Below are the code and all the weights of a small trained network. Each question names an input and a class and asks about switching units off, where a switched-off unit gives its printed mean instead of its output.

import numpy as np


def w(rows, s, z=0):
    codes = np.array(rows[::2]) - 128.0
    scale = np.full(codes.shape[1], s)
    scale[-1] = z or s
    return codes * scale


def norm(h):
    return h / np.sqrt((h * h).mean(-1, keepdims=True) + 1e-5)


def f(y):
    return y / 2 * (1 + np.tanh(0.7978845608 * (y + 0.044715 * y**3)))


def log_softmax(a):
    a = a - a.max(-1, keepdims=True)
    return a - np.log(np.exp(a).sum(-1, keepdims=True))


def net(x, mask):
    res = np.array(x, float).reshape(1, 4) / 4 @ E
    u = 0
    for l in range(3):
        y = f(norm(res) @ A[l][:, :-1].T + A[l][:, -1])
        res = res + np.where(mask[u : u + 7], y, B[l][:, -1]) @ B[l][:, :-1]
        u += 7
    return log_softmax(norm(res)[-1] @ U[:, :-1].T + U[:, -1])


A, B = {}, {}
E = w([
[174,144,50,104,63,133],'x0',
[110,190,147,14,135,99],'x1',
[233,112,114,139,154,91],'x2',
[155,12,165,113,57,3],'x3',
],0.0058)
A[0] = w([
[111,122,125,70,157,137,5],'0.n1',
[151,62,171,188,134,165,253],'0.n2',
[172,101,96,108,60,88,60],'0.n3',
[156,1,138,150,145,106,150],'0.n4',
[107,80,118,69,84,88,70],'0.n5',
[235,119,93,154,127,189,77],'0.n6',
[58,155,166,97,205,90,31],'0.n7',
],0.0063,0.0022)
B[0] = w([
[87,61,112,81,160,77,111],'0.n1',
[132,138,3,33,115,178,238],'0.n2',
[168,93,203,129,88,102,191],'0.n3',
[144,35,131,18,83,126,254],'0.n4',
[136,190,62,162,90,117,176],'0.n5',
[47,105,149,135,52,142,181],'0.n6',
[102,78,183,108,194,161,171],'0.n7',
],0.0054,0.003)
A[1] = w([
[157,213,138,97,196,92,193],'1.n1',
[254,111,222,102,146,84,17],'1.n2',
[52,100,75,76,88,193,103],'1.n3',
[182,129,213,86,183,53,1],'1.n4',
[90,119,163,139,33,24,116],'1.n5',
[149,228,146,77,91,125,108],'1.n6',
[157,158,122,207,166,206,140],'1.n7',
],0.0062,0.0024)
B[1] = w([
[98,27,224,128,116,45,203],'1.n1',
[68,131,126,123,125,134,171],'1.n2',
[114,118,210,201,219,125,251],'1.n3',
[13,152,165,173,155,253,143],'1.n4',
[205,89,105,130,67,78,247],'1.n5',
[120,3,107,137,106,110,192],'1.n6',
[174,103,41,136,91,174,216],'1.n7',
],0.0068,0.0027)
A[2] = w([
[174,192,117,164,103,145,5],'2.n1',
[216,92,99,72,101,58,216],'2.n2',
[135,186,127,2,224,150,178],'2.n3',
[233,89,110,62,181,123,124],'2.n4',
[154,178,84,216,141,206,123],'2.n5',
[65,146,80,147,99,103,227],'2.n6',
[189,103,118,210,121,88,149],'2.n7',
],0.0077,0.003)
B[2] = w([
[99,173,125,111,108,191,119],'2.n1',
[171,53,126,157,2,99,255],'2.n2',
[104,75,206,126,98,102,185],'2.n3',
[129,38,86,134,88,65,172],'2.n4',
[135,144,37,117,139,102,191],'2.n5',
[136,72,153,117,166,126,156],'2.n6',
[69,95,156,61,141,152,161],'2.n7',
],0.0088,0.0069)
U = w([
[112,210,143,138,125,119,26],'0',
[110,130,105,137,163,130,40],'1',
[139,52,129,127,22,85,196],'2',
[14,106,243,123,203,142,189],'3',
[94,169,5,167,196,186,201],'4',
[138,185,149,145,145,126,3],'5',
],0.012,0.0055)

Each question gives the input, the list of numbers given to net, and the class t.
The units are the neurons (one row each of A and B). Each row of codes is followed by its name. A weight is (code - 128) times the scale printed after its matrix; where a second scale follows, it is the last column's (A, B and U).
mask holds one flag per neuron, layer by layer. A switched-off neuron (its flag False) gives its mean, the last column of its row in B, instead of its output. The means were averaged over made-up inputs and are rounded, as every weight is.
A unit's drop is (log p(t) with every unit on - log p(t) with that unit switched off) / (log p(t) with every unit on - log p(t) with every unit switched off).
The circuit of an input: a set's keep is (log p(t) with only the set's units on - log p(t) with every unit switched off) / (log p(t) with every unit on - log p(t) with every unit switched off). Starting from the 12 units with the biggest drops (on a tie, the unit counted first), units are removed one at a time, each time the one whose removal leaves the highest keep (on an exact tie, the one counted first), for as long as the keep stays at least 0.8.
units of the circuit, in order: the units of the circuit, biggest drop first
unit that matters most: the unit with the biggest drop
k most important neurons: the k neurons with the biggest drops, biggest first
top k neurons in layer l: the k neurons of layer l with the biggest drops, biggest first
drop when u is switched off: that unit's drop, to one decimal
input [-3,-1,-5,-6], class 4: units of the circuit, in order => [2.n5, 0.n4]
input [0,2,-7,2], class 3: units of the circuit, in order => [2.n2, 1.n3]
input [7,0,5,-6], class 4: units of the circuit, in order => [1.n5, 2.n2]
input [-1,5,3,-5], class 3: 3 most important neurons => [1.n5, 2.n2, 0.n2]
input [6,0,6,-6], class 4: unit that matters most => 0.n6
input [-2,0,-7,3], class 3: 3 most important neurons => [1.n3, 2.n2, 0.n3]
input [8,7,-5,-3], class 3: 2 most important neurons => [1.n5, 1.n3]
input [6,0,-3,-1], class 4: top 3 neurons in layer 1 => [1.n1, 1.n3, 1.n5]
input [-6,-4,-7,0], class 3: top 2 neurons in layer 0 => [0.n5, 0.n7]
input [-5,5,-3,1], class 3: drop when 2.n7 is switched off => 0.0
input [0,8,2,-4], class 3: drop when 0.n2 is switched off => 0.1
input [-1,3,-2,-5], class 3: drop when 2.n2 is switched off => 0.1
